Below are the code and all the weights of a small trained network. Each question names an input and a class and asks about switching units off, where a switched-off unit gives its printed mean instead of its output.

import numpy as np


def w(rows, s, z=0):
    codes = np.array(rows[::2]) - 128.0
    scale = np.full(codes.shape[1], s)
    scale[-1] = z or s
    return codes * scale


def f(y):
    return y / 2 * (1 + np.tanh(0.7978845608 * (y + 0.044715 * y**3)))


def log_softmax(a):
    a = a - a.max(-1, keepdims=True)
    return a - np.log(np.exp(a).sum(-1, keepdims=True))


def net(x, mask):
    res = np.array(x, float).reshape(1, 4) / 4 @ E
    y = f(res @ A[0][:, :-1].T + A[0][:, -1])
    res = res + np.where(mask, y, B[0][:, -1]) @ B[0][:, :-1]
    return log_softmax(res[-1] @ U[:, :-1].T + U[:, -1])


A, B = {}, {}
E = w([
[104,90,11,113,195,96,196,153],'x0',
[72,115,146,125,136,136,114,106],'x1',
[194,103,138,43,148,204,148,50],'x2',
[143,134,129,148,127,133,155,130],'x3',
],0.011)
A[0] = w([
[195,80,140,51,167,161,142,42,173],'N0',
[124,144,227,131,30,141,102,124,245],'N1',
[109,103,47,69,200,92,174,101,144],'N2',
[163,95,150,23,159,202,163,82,181],'N3',
[150,153,152,236,62,94,82,149,202],'N4',
[102,74,18,96,216,94,202,158,193],'N5',
[79,67,122,156,164,100,162,159,158],'N6',
[109,82,119,75,200,152,201,117,128],'N7',
[180,192,206,158,7,147,76,86,254],'N8',
[63,161,114,204,66,96,96,208,243],'N9',
[177,97,125,79,183,161,149,77,142],'N10',
[156,98,81,70,138,196,121,31,165],'N11',
[174,180,199,88,129,170,151,76,168],'N12',
[143,184,181,119,66,168,47,94,209],'N13',
[86,104,1,119,240,89,220,113,193],'N14',
[77,158,134,157,101,76,124,222,221],'N15',
[84,114,64,145,153,45,110,190,145],'N16',
],0.0069,0.0055)
B[0] = w([
[204,80,199,76,71,144,154,85,197],'N0',
[125,133,131,242,60,90,54,79,229],'N1',
[139,95,148,76,141,157,167,169,186],'N2',
[189,20,222,119,103,134,181,82,200],'N3',
[76,165,83,212,114,114,77,143,211],'N4',
[114,134,107,32,157,174,166,209,230],'N5',
[132,158,111,74,174,145,109,176,169],'N6',
[150,115,168,51,105,184,168,153,162],'N7',
[155,151,163,186,39,41,74,87,253],'N8',
[21,238,71,197,149,127,68,204,238],'N9',
[203,94,222,86,154,143,188,112,169],'N10',
[164,98,203,92,72,147,176,110,186],'N11',
[174,94,172,187,102,75,155,30,186],'N12',
[127,123,132,152,45,74,100,72,216],'N13',
[91,109,97,36,166,179,179,189,239],'N14',
[1,232,64,136,189,152,68,175,216],'N15',
[94,152,98,118,197,120,138,168,197],'N16',
],0.0067,0.012)
U = w([
[109,238,93,212,89,66,4,158,250],'0',
[220,101,195,151,47,53,131,49,144],'1',
[100,211,10,74,255,119,136,224,60],'2',
[192,78,160,35,140,183,220,170,48],'3',
],0.0048,0.0016)

Each question gives the input, the list of numbers given to net, and the class t.
The units are the neurons (one row each of A and B). Each row of codes is followed by its name. A weight is (code - 128) times the scale printed after its matrix; where a second scale follows, it is the last column's (A, B and U).
mask holds one flag per neuron, in row order. A switched-off neuron (its flag False) gives its mean, the last column of its row in B, instead of its output. The means were averaged over made-up inputs and are rounded, as every weight is.
A unit's drop is (log p(t) with every unit on - log p(t) with that unit switched off) / (log p(t) with every unit on - log p(t) with every unit switched off).
The circuit of an input: a set's keep is (log p(t) with only the set's units on - log p(t) with every unit switched off) / (log p(t) with every unit on - log p(t) with every unit switched off). Starting from the 12 units with the biggest drops (on a tie, the unit counted first), units are removed one at a time, each time the one whose removal leaves the highest keep (on an exact tie, the one counted first), for as long as the keep stays at least 0.8.
units of the circuit, in order: the units of the circuit, biggest drop first
most important unit: the unit with the biggest drop
k most important neurons: the k neurons with the biggest drops, biggest first
drop of u: that unit's drop, to one decimal
input [7,-4,1,-3], class 3: units of the circuit, in order -> [N9 N2]
input [0,-8,1,-2], class 1: units of the circuit, in order -> [N9 N15]
input [1,-8,1,-2], class 3: units of the circuit, in order -> [N9 N1]
input [1,-1,-6,-8], class 2: units of the circuit, in order -> [N8 N1]
input [1,0,-2,5], class 2: 2 most important neurons -> [N8 N1]
input [-8,0,1,-4], class 1: most important unit -> N15
input [0,5,6,-7], class 1: 2 most important neurons -> [N14 N5]
input [1,3,-2,-1], class 2: drop of N1 -> 0.2
input [2,-5,-4,-1], class 2: drop of N6 -> 0.0
input [2,4,0,-1], class 2: drop of N3 -> 0.2
